Here is a tiny trained network, its code and every weight. The questions are about switching its units off for an input and a class, where a switched-off unit gives its printed mean instead of its output.

import numpy as np


def w(rows, s, z=0):
    codes = np.array(rows[::2]) - 128.0
    scale = np.full(codes.shape[1], s)
    scale[-1] = z or s
    return codes * scale


def norm(h):
    return h / np.sqrt((h * h).mean(-1, keepdims=True) + 1e-5)


def f(y):
    return np.maximum(y, 0)


def log_softmax(a):
    a = a - a.max(-1, keepdims=True)
    return a - np.log(np.exp(a).sum(-1, keepdims=True))


def net(x, mask):
    res = np.array(x, float).reshape(1, 7) / 4 @ E
    u = 0
    for l in range(2):
        y = f(norm(res) @ A[l][:, :-1].T + A[l][:, -1])
        res = res + np.where(mask[u : u + 4], y, B[l][:, -1]) @ B[l][:, :-1]
        u += 4
    return log_softmax(norm(res)[-1] @ U[:, :-1].T + U[:, -1])


A, B = {}, {}
E = w([
[157,111,83,111,109,153,130,109,156],'x0',
[135,120,173,99,120,140,146,75,116],'x1',
[55,124,124,63,138,158,199,171,135],'x2',
[124,124,131,153,2,92,175,123,69],'x3',
[151,113,166,97,108,144,100,169,148],'x4',
[134,123,135,119,125,131,118,135,127],'x5',
[106,200,123,71,143,37,120,102,191],'x6',
],0.0082)
A[0] = w([
[113,115,197,114,139,155,163,8,128,3],'0.n1',
[53,175,199,186,186,92,124,139,65,89],'0.n2',
[154,126,28,107,116,158,156,66,161,60],'0.n3',
[93,147,53,198,137,111,124,191,154,37],'0.n4',
],0.015,0.0035)
B[0] = w([
[156,185,78,118,182,92,93,255,41,213],'0.n1',
[187,24,82,94,85,168,140,107,210,254],'0.n2',
[163,24,142,120,99,127,145,138,197,211],'0.n3',
[171,175,156,63,173,124,117,163,18,216],'0.n4',
],0.0088,0.0063)
A[1] = w([
[106,95,124,202,155,230,133,127,65,41],'1.n1',
[32,109,110,91,159,161,202,154,118,5],'1.n2',
[179,126,135,198,155,92,70,53,114,85],'1.n3',
[117,128,130,145,248,187,102,99,158,54],'1.n4',
],0.015,0.0021)
B[1] = w([
[111,176,112,59,158,41,124,100,198,254],'1.n1',
[158,155,153,220,165,179,79,94,130,207],'1.n2',
[63,154,146,145,186,221,159,147,144,213],'1.n3',
[119,119,138,150,1,88,172,115,66,235],'1.n4',
],0.01,0.0081)
U = w([
[182,155,111,80,187,108,107,225,25,102],'0',
[180,4,121,106,115,161,123,141,211,111],'1',
[93,185,150,226,195,208,131,94,152,118],'2',
[85,193,108,63,162,31,144,62,197,158],'3',
[100,125,139,186,22,80,178,94,48,113],'4',
[150,127,119,107,154,139,128,160,138,195],'5',
[149,112,127,110,142,121,138,142,132,195],'6',
[2,23,122,163,170,82,40,101,87,2],'7',
],0.0079,0.0062)

Each question gives the input, the list of numbers given to net, and the class t.
The units are the neurons (one row each of A and B). Each row of codes is followed by its name. A weight is (code - 128) times the scale printed after its matrix; where a second scale follows, it is the last column's (A, B and U).
mask holds one flag per neuron, layer by layer. A switched-off neuron (its flag False) gives its mean, the last column of its row in B, instead of its output. The means were averaged over made-up inputs and are rounded, as every weight is.
A unit's drop is (log p(t) with every unit on - log p(t) with that unit switched off) / (log p(t) with every unit on - log p(t) with every unit switched off).
The circuit of an input: a set's keep is (log p(t) with only the set's units on - log p(t) with every unit switched off) / (log p(t) with every unit on - log p(t) with every unit switched off). Starting from all 8 units, units are removed one at a time, each time the one whose removal leaves the highest keep (on an exact tie, the one counted first), for as long as the keep stays at least 0.8.
units of the circuit, in order: the units of the circuit, biggest drop first
most important unit: the unit with the biggest drop
top k neurons: the k neurons with the biggest drops, biggest first
k most important neurons of layer l: the k neurons of layer l with the biggest drops, biggest first
input [6,4,-7,-8,3,4,-7], class 4: top 3 neurons : 1.n4; 0.n2; 1.n2
input [8,-4,8,7,8,-8,4], class 1: most important unit : 1.n4
input [-4,-7,-1,7,-3,6,3], class 0: top 4 neurons : 0.n4; 1.n4; 1.n1; 0.n3
input [4,-3,-7,-3,-7,5,-1], class 2: top 3 neurons : 1.n3; 0.n2; 0.n1
input [3,-6,-8,-5,7,2,-6], class 2: top 4 neurons : 1.n3; 0.n2; 0.n1; 0.n3
input [-4,5,6,5,-2,6,3], class 2: top 2 neurons : 1.n2; 0.n4
input [-8,3,7,3,7,7,0], class 1: units of the circuit, in order : 0.n2; 0.n4
input [7,3,8,-2,8,-2,-5], class 2: top 2 neurons : 1.n2; 0.n2
input [5,-4,-2,-7,-5,5,1], class 4: top 3 neurons : 1.n4; 0.n2; 0.n1
input [-3,-6,2,7,-1,-4,-7], class 3: top 4 neurons : 1.n1; 0.n1; 1.n4; 0.n3
input [0,1,7,-8,-4,2,5], class 4: units of the circuit, in order : 1.n4; 1.n1
input [8,4,8,-3,-4,3,0], class 1: 2 most important neurons of layer 0 : 0.n3; 0.n4
input [3,4,-4,-2,0,3,-3], class 0: top 3 neurons : 0.n1; 0.n2; 1.n2
input [-4,0,-3,-7,6,-8,-8], class 3: units of the circuit, in order : 1.n1; 0.n3
input [-4,7,-8,1,3,-4,7], class 2: units of the circuit, in order : 1.n3
input [3,1,5,-8,4,0,7], class 4: top 2 neurons : 1.n4; 1.n1
input [3,4,8,1,-4,8,-8], class 2: 2 most important neurons of layer 0 : 0.n2; 0.n4
input [5,1,4,-8,5,1,-5], class 4: top 2 neurons : 1.n4; 0.n2
input [-4,7,4,-6,-2,-5,-8], class 3: top 2 neurons : 1.n1; 0.n4
input [1,-8,-2,6,1,-3,-8], class 0: top 3 neurons : 0.n4; 1.n4; 0.n2
input [-4,-5,-1,-8,-7,-4,-6], class 4: units of the circuit, in order : 1.n4
input [-8,2,-4,8,0,4,-7], class 1: units of the circuit, in order : 0.n2; 1.n4
input [6,-2,8,7,2,5,-7], class 2: units of the circuit, in order : 1.n2; 0.n2; 1.n4
input [-2,7,7,2,0,0,-8], class 3: 2 most important neurons of layer 0 : 0.n4; 0.n3
input [-5,-3,-1,4,0,-3,0], class 1: 2 most important neurons of layer 0 : 0.n2; 0.n1
